Below are the code and all the weights of a small trained network. Each question names an input and a class and asks about switching units off, where a switched-off unit gives its printed mean instead of its output.

import numpy as np


def w(rows, s, z=0):
    codes = np.array(rows[::2]) - 128.0
    scale = np.full(codes.shape[1], s)
    scale[-1] = z or s
    return codes * scale


def norm(h):
    return h / np.sqrt((h * h).mean(-1, keepdims=True) + 1e-5)


def f(y):
    return y / 2 * (1 + np.tanh(0.7978845608 * (y + 0.044715 * y**3)))


def log_softmax(a):
    a = a - a.max(-1, keepdims=True)
    return a - np.log(np.exp(a).sum(-1, keepdims=True))


def net(x, mask):
    res = np.array(x, float).reshape(1, 4) / 4 @ E
    u = 0
    for l in range(3):
        y = f(norm(res) @ A[l][:, :-1].T + A[l][:, -1])
        res = res + np.where(mask[u : u + 9], y, B[l][:, -1]) @ B[l][:, :-1]
        u += 9
    return log_softmax(norm(res)[-1] @ U[:, :-1].T + U[:, -1])


A, B = {}, {}
E = w([
[187,199,124,72,150,124,142,243,174,80],'x0',
[139,180,132,210,138,3,32,99,140,151],'x1',
[99,110,184,106,111,33,197,184,120,161],'x2',
[92,163,55,151,254,145,136,99,111,238],'x3',
],0.0082)
A[0] = w([
[28,82,127,163,117,162,151,43,60,138,113],'0.n1',
[152,145,61,172,168,182,76,96,131,127,162],'0.n2',
[218,125,38,164,113,200,147,188,136,153,142],'0.n3',
[168,108,170,46,96,131,149,220,121,93,74],'0.n4',
[138,157,148,239,114,120,110,88,105,126,143],'0.n5',
[167,131,2,103,204,178,112,72,113,151,26],'0.n6',
[183,193,85,133,207,104,69,120,108,115,104],'0.n7',
[51,74,138,185,208,70,120,135,118,214,84],'0.n8',
[74,94,111,83,137,237,175,120,110,178,1],'0.n9',
],0.0088,0.0025)
B[0] = w([
[63,113,222,105,98,151,69,188,140,159,254],'0.n1',
[106,163,221,62,76,151,80,82,188,173,238],'0.n2',
[186,183,226,83,216,118,120,143,116,122,202],'0.n3',
[74,121,127,101,156,9,154,73,123,122,244],'0.n4',
[100,125,1,45,191,70,181,117,150,89,210],'0.n5',
[74,86,141,123,131,164,77,145,158,97,246],'0.n6',
[145,112,88,144,42,163,118,207,132,229,232],'0.n7',
[196,157,158,159,101,81,149,49,126,107,241],'0.n8',
[158,133,35,149,164,234,177,140,105,169,241],'0.n9',
],0.008,0.0063)
A[1] = w([
[164,115,106,127,99,29,136,96,142,78,98],'1.n1',
[165,167,74,162,80,71,118,122,141,156,97],'1.n2',
[150,123,124,145,71,213,96,185,69,175,83],'1.n3',
[148,155,98,155,162,141,62,141,163,141,180],'1.n4',
[202,200,108,89,166,124,135,113,105,186,177],'1.n5',
[123,131,124,98,60,188,82,151,170,114,105],'1.n6',
[161,146,91,101,254,177,108,187,137,138,56],'1.n7',
[166,145,220,67,146,107,92,155,137,68,86],'1.n8',
[104,68,142,210,111,197,170,94,104,161,2],'1.n9',
],0.0099,0.0031)
B[1] = w([
[121,160,169,110,101,188,153,175,99,158,253],'1.n1',
[194,78,126,128,145,149,120,154,116,73,207],'1.n2',
[180,121,164,119,185,176,72,123,141,206,199],'1.n3',
[59,58,140,134,149,129,93,161,190,119,194],'1.n4',
[193,89,136,163,129,148,158,76,158,108,208],'1.n5',
[173,191,204,141,181,117,140,182,117,110,212],'1.n6',
[125,202,84,87,108,118,105,82,107,172,202],'1.n7',
[74,83,140,154,66,108,116,75,144,145,208],'1.n8',
[140,112,148,113,140,138,2,161,196,153,169],'1.n9',
],0.011,0.0072)
A[2] = w([
[62,174,113,86,176,140,45,128,132,143,128],'2.n1',
[192,114,92,139,34,119,58,217,198,136,129],'2.n2',
[76,114,120,88,75,173,76,153,77,219,129],'2.n3',
[175,162,158,113,110,107,171,100,87,155,113],'2.n4',
[125,181,42,141,102,90,30,237,168,31,65],'2.n5',
[181,202,176,89,156,92,143,177,91,69,253],'2.n6',
[125,8,236,104,126,101,172,188,99,1,179],'2.n7',
[71,174,125,76,140,102,48,55,104,178,158],'2.n8',
[114,188,144,31,57,97,152,155,96,122,113],'2.n9',
],0.0081,0.0039)
B[2] = w([
[76,103,204,87,41,175,137,209,81,91,194],'2.n1',
[132,111,64,77,196,118,196,73,191,156,212],'2.n2',
[154,160,183,87,102,174,104,168,164,82,202],'2.n3',
[225,116,139,138,195,152,80,170,139,102,158],'2.n4',
[114,103,59,66,185,194,107,139,29,232,153],'2.n5',
[94,119,118,230,77,163,110,121,58,81,204],'2.n6',
[32,131,121,145,107,116,88,156,108,120,255],'2.n7',
[85,146,188,168,67,108,188,182,137,43,201],'2.n8',
[93,117,107,101,90,91,86,2,202,133,201],'2.n9',
],0.0082,0.0084)
U = w([
[63,128,184,147,27,64,97,101,133,72,193],'0',
[218,93,77,130,182,82,109,93,201,156,105],'1',
[171,209,81,66,166,138,191,58,83,104,1],'2',
[219,131,140,212,131,69,142,152,37,109,38],'3',
[129,134,178,68,135,207,64,186,164,159,141],'4',
[80,77,4,105,130,102,121,129,65,134,125],'5',
],0.015,0.0034)

Each question gives the input, the list of numbers given to net, and the class t.
The units are the neurons (one row each of A and B). Each row of codes is followed by its name. A weight is (code - 128) times the scale printed after its matrix; where a second scale follows, it is the last column's (A, B and U).
mask holds one flag per neuron, layer by layer. A switched-off neuron (its flag False) gives its mean, the last column of its row in B, instead of its output. The means were averaged over made-up inputs and are rounded, as every weight is.
A unit's drop is (log p(t) with every unit on - log p(t) with that unit switched off) / (log p(t) with every unit on - log p(t) with every unit switched off).
The circuit of an input: a set's keep is (log p(t) with only the set's units on - log p(t) with every unit switched off) / (log p(t) with every unit on - log p(t) with every unit switched off). Starting from the 12 units with the biggest drops (on a tie, the unit counted first), units are removed one at a time, each time the one whose removal leaves the highest keep (on an exact tie, the one counted first), for as long as the keep stays at least 0.8.
units of the circuit, in order: the units of the circuit, biggest drop first
top k neurons: the k neurons with the biggest drops, biggest first
k most important neurons of layer l: the k neurons of layer l with the biggest drops, biggest first
drop when u is switched off: that unit's drop, to one decimal
input [-2,-5,5,-2], class 0: units of the circuit, in order : (0.n4)
input [2,8,2,-7], class 5: 3 most important neurons of layer 1 : (1.n2; 1.n6; 1.n5)
input [3,1,0,8], class 1: 2 most important neurons of layer 0 : (0.n8; 0.n1)
input [-1,-4,8,8], class 1: units of the circuit, in order : (0.n8; 1.n5; 1.n1)
input [-7,-1,7,7], class 0: top 2 neurons : (0.n1; 0.n8)
input [7,3,3,2], class 1: top 3 neurons : (1.n5; 2.n2; 0.n6)
input [3,-8,0,5], class 2: top 2 neurons : (0.n3; 0.n1)
input [3,6,0,-6], class 5: top 3 neurons : (0.n2; 2.n5; 0.n3)
input [4,2,-5,-3], class 1: 2 most important neurons of layer 2 : (2.n2; 2.n1)
input [1,-4,-5,-3], class 2: 2 most important neurons of layer 0 : (0.n1; 0.n9)
input [-8,5,7,5], class 3: top 3 neurons : (0.n8; 0.n6; 0.n2)
input [-8,-2,4,-2], class 4: top 2 neurons : (0.n4; 1.n9)
input [4,-5,-2,2], class 2: top 2 neurons : (0.n9; 0.n1)
input [-5,5,-1,7], class 0: top neuron : (0.n8)
input [2,3,5,7], class 3: 2 most important neurons of layer 0 : (0.n8; 0.n9)
input [7,4,5,4], class 1: 2 most important neurons of layer 1 : (1.n6; 1.n5)
input [2,7,3,8], class 1: drop when 2.n8 is switched off : 0.0
input [2,2,6,6], class 3: drop when 0.n8 is switched off : 0.2
input [-8,-3,3,-3], class 4: drop when 0.n4 is switched off : 0.1
input [6,-4,6,8], class 2: top neuron : (1.n7)
input [5,-1,5,4], class 3: 2 most important neurons of layer 2 : (2.n6; 2.n2)
